Here is a tiny trained network, its code and every weight. The questions are about switching its units off for an input and a class, where a switched-off unit gives its printed mean instead of its output.

import numpy as np


def w(rows, s, z=0):
    codes = np.array(rows[::2]) - 128.0
    scale = np.full(codes.shape[1], s)
    scale[-1] = z or s
    return codes * scale


def f(y):
    return np.maximum(y, 0)


def log_softmax(a):
    a = a - a.max(-1, keepdims=True)
    return a - np.log(np.exp(a).sum(-1, keepdims=True))


def net(x, mask):
    res = np.array(x, float).reshape(1, 7) / 4 @ E
    y = f(res @ A[0][:, :-1].T + A[0][:, -1])
    res = res + np.where(mask, y, B[0][:, -1]) @ B[0][:, :-1]
    return log_softmax(res[-1] @ U[:, :-1].T + U[:, -1])


A, B = {}, {}
E = w([
[254,186,33,222,120,151,147,188],'x0',
[71,161,83,227,65,67,97,136],'x1',
[221,122,78,139,168,81,48,150],'x2',
[185,183,52,145,126,132,147,181],'x3',
[41,227,110,175,190,189,206,66],'x4',
[198,71,206,93,164,162,133,183],'x5',
[71,112,60,81,66,76,107,147],'x6',
],0.0061)
A[0] = w([
[37,237,101,158,125,114,164,77,159],'N0',
[153,94,126,27,138,108,67,133,225],'N1',
[122,166,144,185,212,210,201,124,204],'N2',
[225,171,33,248,77,121,94,235,195],'N3',
[92,134,122,136,56,115,132,130,251],'N4',
[139,141,139,74,199,193,219,119,111],'N5',
[2,101,244,96,113,163,141,65,210],'N6',
[39,103,143,121,150,139,146,115,206],'N7',
[236,57,145,45,151,106,78,123,171],'N8',
[197,118,196,161,232,194,67,90,247],'N9',
[35,230,58,193,81,112,151,91,240],'N10',
],0.007,0.0025)
B[0] = w([
[132,168,117,174,211,98,82,102,210],'N0',
[180,15,67,242,135,60,10,120,207],'N1',
[61,193,160,112,165,156,144,78,203],'N2',
[70,204,168,175,1,131,214,227,239],'N3',
[144,94,86,165,119,92,88,138,185],'N4',
[95,212,166,106,94,193,216,126,193],'N5',
[149,128,120,251,75,41,57,230,255],'N6',
[161,97,134,234,139,78,112,163,192],'N7',
[226,99,86,148,230,79,95,49,220],'N8',
[85,134,115,148,232,128,183,109,213],'N9',
[141,102,120,176,181,99,110,101,237],'N10',
],0.007,0.009)
U = w([
[115,168,169,147,142,122,176,130,244],'0',
[146,108,128,146,188,82,91,96,142],'1',
[126,127,153,155,2,87,120,199,137],'2',
[106,154,173,46,95,191,209,109,4],'3',
],0.0094,0.0019)

Each question gives the input, the list of numbers given to net, and the class t.
The units are the neurons (one row each of A and B). Each row of codes is followed by its name. A weight is (code - 128) times the scale printed after its matrix; where a second scale follows, it is the last column's (A, B and U).
mask holds one flag per neuron, in row order. A switched-off neuron (its flag False) gives its mean, the last column of its row in B, instead of its output. The means were averaged over made-up inputs and are rounded, as every weight is.
A unit's drop is (log p(t) with every unit on - log p(t) with that unit switched off) / (log p(t) with every unit on - log p(t) with every unit switched off).
The circuit of an input: a set's keep is (log p(t) with only the set's units on - log p(t) with every unit switched off) / (log p(t) with every unit on - log p(t) with every unit switched off). Starting from all 11 units, units are removed one at a time, each time the one whose removal leaves the highest keep (on an exact tie, the one counted first), for as long as the keep stays at least 0.8.
units of the circuit, in order: the units of the circuit, biggest drop first
unit that matters most: the unit with the biggest drop
k most important neurons: the k neurons with the biggest drops, biggest first
drop of u: that unit's drop, to one decimal
input [6,0,7,-5,2,4,-7], class 0: most important neuron	[N3]
input [6,-5,-4,-4,1,8,-7], class 3: units of the circuit, in order	[N5; N6; N1]
input [6,0,7,5,-3,1,-8], class 0: units of the circuit, in order	[N9; N3; N6; N8]
input [-4,-5,-7,-5,8,-7,4], class 1: 2 most important neurons	[N0; N3]
input [-6,-6,-5,4,2,-3,3], class 2: 3 most important neurons	[N6; N8; N9]
input [-2,-7,-2,-6,2,-7,2], class 2: 3 most important neurons	[N6; N8; N9]
input [4,-4,7,-5,6,6,-2], class 0: units of the circuit, in order	[N5; N1]
input [1,1,-7,-5,1,-5,2], class 1: 3 most important neurons	[N3; N0; N10]
input [3,5,8,-2,8,-5,-4], class 0: units of the circuit, in order	[N3; N6]
input [-4,5,6,2,-6,5,7], class 1: 4 most important neurons	[N8; N6; N1; N5]
input [2,1,6,5,7,-5,3], class 0: units of the circuit, in order	[N3; N6; N0]
input [-7,6,8,7,5,5,-6], class 0: units of the circuit, in order	[N1; N8]
input [6,-8,1,7,-7,-6,-6], class 2: 2 most important neurons	[N3; N0]
input [7,-2,6,-3,-4,0,3], class 2: unit that matters most	N3
input [2,8,-5,3,8,-1,0], class 1: 4 most important neurons	[N10; N0; N5; N4]
input [-8,-5,-5,2,-7,2,8], class 1: 3 most important neurons	[N8; N3; N1]
input [1,5,-7,-3,3,-4,-8], class 1: drop of N6	0.1
input [-3,2,2,-4,-8,-7,5], class 1: drop of N6	0.2
input [5,-5,-2,6,-5,7,-3], class 0: drop of N6	0.2
input [8,1,6,-5,-4,-3,-1], class 2: units of the circuit, in order	[N3]
